Below are the code and all the weights of a small trained network. Each question names an input and a target symbol and asks about switching units off, where a switched-off unit gives its printed mean instead of its output.

import numpy as np


def w(rows, s, z=0):
    codes = np.array(rows[::2]) - 128.0
    scale = np.full(codes.shape[1], s)
    scale[-1] = z or s
    return codes * scale


def softmax(a):
    e = np.exp(a - a.max(-1, keepdims=True))
    return e / e.sum(-1, keepdims=True)


def log_softmax(a):
    a = a - a.max(-1, keepdims=True)
    return a - np.log(np.exp(a).sum(-1, keepdims=True))


def net(x, mask):
    ids = ['αγδεημξσφψ'.index(c) for c in x.split()]
    T = len(ids)
    res = E[ids] + P[:T]
    u = 0
    for l in range(2):
        r = res
        for j in range(3):
            rows = slice(4 * j, 4 * j + 4)
            q, k, v = (r @ M[l][rows].T for M in (Q, K, V))
            z = softmax(np.where(np.tri(T) > 0, q @ k.T / 4**0.5, -1e9)) @ v
            o = O[l][rows]
            res = res + np.where(mask[u + j], z, o[:, -1]) @ o[:, :-1]
        u += 3
    return log_softmax(res[-1] @ U[:, :-1].T + U[:, -1])


Q, K, V, O = {}, {}, {}, {}
E = w([
[87,81,126],'α',
[76,157,157],'γ',
[149,62,181],'δ',
[85,161,152],'ε',
[109,145,164],'η',
[80,181,92],'μ',
[133,116,142],'ξ',
[192,127,188],'σ',
[253,97,71],'φ',
[87,154,147],'ψ',
],0.023)
P = w([
[96,201,186],'0',
[76,193,214],'1',
[79,167,180],'2',
[81,148,164],'3',
[86,133,173],'4',
[86,118,171],'5',
[76,117,181],'6',
[68,107,190],'7',
[74,101,204],'8',
[60,102,220],'9',
[40,110,239],'10',
[30,110,254],'11',
],0.0039)
Q[0] = w([
[116,158,47],'L0H1',
[179,114,189],'L0H1',
[93,93,131],'L0H1',
[89,104,128],'L0H1',
[189,78,121],'L0H2',
[172,82,152],'L0H2',
[88,127,150],'L0H2',
[140,100,91],'L0H2',
[67,32,87],'L0H3',
[91,123,50],'L0H3',
[245,170,90],'L0H3',
[102,131,3],'L0H3',
],0.013)
K[0] = w([
[35,110,104],'L0H1',
[211,84,193],'L0H1',
[171,144,77],'L0H1',
[164,108,33],'L0H1',
[88,84,151],'L0H2',
[143,126,231],'L0H2',
[179,88,39],'L0H2',
[153,106,151],'L0H2',
[4,63,89],'L0H3',
[8,211,115],'L0H3',
[185,211,120],'L0H3',
[58,249,115],'L0H3',
],0.012)
V[0] = w([
[68,161,149],'L0H1',
[103,146,48],'L0H1',
[176,101,114],'L0H1',
[125,165,10],'L0H1',
[70,86,91],'L0H2',
[127,163,100],'L0H2',
[132,100,193],'L0H2',
[64,146,160],'L0H2',
[121,149,149],'L0H3',
[80,233,50],'L0H3',
[147,159,184],'L0H3',
[161,201,91],'L0H3',
],0.013)
O[0] = w([
[111,45,102,105],'L0H1',
[83,137,145,83],'L0H1',
[101,143,191,147],'L0H1',
[124,119,217,75],'L0H1',
[195,154,95,112],'L0H2',
[133,148,182,111],'L0H2',
[75,134,75,160],'L0H2',
[103,235,65,131],'L0H2',
[139,231,193,124],'L0H3',
[125,134,184,6],'L0H3',
[172,255,80,142],'L0H3',
[157,175,218,66],'L0H3',
],0.0061,0.012)
Q[1] = w([
[80,58,149],'L1H1',
[124,168,170],'L1H1',
[130,156,90],'L1H1',
[148,174,180],'L1H1',
[95,75,63],'L1H2',
[151,120,150],'L1H2',
[133,193,105],'L1H2',
[40,100,131],'L1H2',
[155,179,113],'L1H3',
[67,141,85],'L1H3',
[253,145,127],'L1H3',
[202,114,104],'L1H3',
],0.014)
K[1] = w([
[132,58,101],'L1H1',
[8,137,216],'L1H1',
[132,112,41],'L1H1',
[64,187,157],'L1H1',
[160,86,95],'L1H2',
[136,209,56],'L1H2',
[117,205,159],'L1H2',
[234,136,82],'L1H2',
[123,120,77],'L1H3',
[109,115,93],'L1H3',
[250,164,148],'L1H3',
[229,143,137],'L1H3',
],0.012)
V[1] = w([
[187,179,155],'L1H1',
[190,184,145],'L1H1',
[142,179,27],'L1H1',
[181,142,107],'L1H1',
[142,216,113],'L1H2',
[2,104,156],'L1H2',
[160,123,163],'L1H2',
[162,134,73],'L1H2',
[176,155,81],'L1H3',
[146,83,82],'L1H3',
[239,88,182],'L1H3',
[116,78,117],'L1H3',
],0.012)
O[1] = w([
[83,184,178,63],'L1H1',
[115,121,198,76],'L1H1',
[141,95,191,254],'L1H1',
[185,141,173,154],'L1H1',
[111,211,195,141],'L1H2',
[53,73,150,15],'L1H2',
[255,101,107,77],'L1H2',
[114,137,37,252],'L1H2',
[134,229,121,139],'L1H3',
[45,202,105,204],'L1H3',
[38,222,87,14],'L1H3',
[6,95,147,182],'L1H3',
],0.0054,0.0087)
U = w([
[128,79,148,126],'α',
[26,143,133,80],'γ',
[183,105,2,21],'δ',
[126,190,85,186],'ε',
[77,91,166,117],'η',
[4,53,113,205],'μ',
[95,50,170,137],'ξ',
[13,98,186,253],'σ',
[141,88,118,57],'φ',
[139,82,121,67],'ψ',
],0.0073,0.0045)

Each question gives the input, a string of symbols that net reads in full, and the target symbol t.
The units are the heads (4 rows each of Q, K, V and O). Each row of codes is followed by its name. A weight is (code - 128) times the scale printed after its matrix; where a second scale follows, it is the last column's (O and U).
mask holds one flag per head, layer by layer. A switched-off head (its flag False) gives its mean, the last column of its rows in O, instead of its output. The means were averaged over made-up inputs and are rounded, as every weight is.
A unit's drop is (log p(t) with every unit on - log p(t) with that unit switched off) / (log p(t) with every unit on - log p(t) with every unit switched off).
The circuit of an input: a set's keep is (log p(t) with only the set's units on - log p(t) with every unit switched off) / (log p(t) with every unit on - log p(t) with every unit switched off). Starting from all 6 units, units are removed one at a time, each time the one whose removal leaves the highest keep (on an exact tie, the one counted first), for as long as the keep stays at least 0.8.
units of the circuit, in order: the units of the circuit, biggest drop first
heads that matter: for each layer, one digit per head in row order, 1 if its drop is at least 0.15 and else 0, layers parted by /
drop when u is switched off: that unit's drop, to one decimal
input ε ε α α α ψ, target μ: heads that matter -> 101 / 010
input ε ψ η μ α γ σ μ, target σ: heads that matter -> 011 / 010
input ψ ψ μ δ η, target δ: units of the circuit, in order -> (L0H1, L0H3)
input σ ε ψ γ σ δ ε δ ξ, target δ: units of the circuit, in order -> (L0H3, L0H1)
input γ η μ, target σ: units of the circuit, in order -> (L1H2, L0H3)
input α δ σ, target ε: units of the circuit, in order -> (L1H3, L0H3)
input μ γ α ψ μ δ, target δ: heads that matter -> 001 / 000
input ε ξ α φ, target ε: heads that matter -> 010 / 001
input η ξ φ α ψ γ δ ε α ψ ε μ, target δ: heads that matter -> 101 / 110
input σ ε η η, target ε: heads that matter -> 101 / 011
input μ α μ α α ε, target μ: heads that matter -> 101 / 110
input ε φ α ε ε γ ε α ε γ ε μ, target δ: units of the circuit, in order -> (L1H2, L0H1)
input α η γ ψ δ δ η ψ η, target δ: units of the circuit, in order -> (L0H3, L0H1)
input δ σ α η ψ η ξ γ δ γ ε, target δ: units of the circuit, in order -> (L0H1, L0H3)
input ξ μ η ψ γ ψ γ α η α η, target μ: units of the circuit, in order -> (L0H1, L0H3, L1H2)
input γ σ ε η δ δ ψ, target δ: heads that matter -> 101 / 000
input σ ξ η, target ε: units of the circuit, in order -> (L0H3, L1H3)
input ξ ψ α α α ξ, target μ: units of the circuit, in order -> (L1H2, L0H3)
input γ σ ξ, target ε: heads that matter -> 101 / 001
input ε α η, target μ: units of the circuit, in order -> (L0H1, L1H2)
input σ ε ξ, target ε: drop when L0H3 is switched off -> 1.1
input γ δ ψ ψ, target δ: drop when L0H3 is switched off -> 0.2
input ε σ α δ γ, target δ: drop when L0H2 is switched off -> 0.1
input ξ δ μ α ε ε α α δ ξ, target δ: drop when L0H3 is switched off -> 0.3
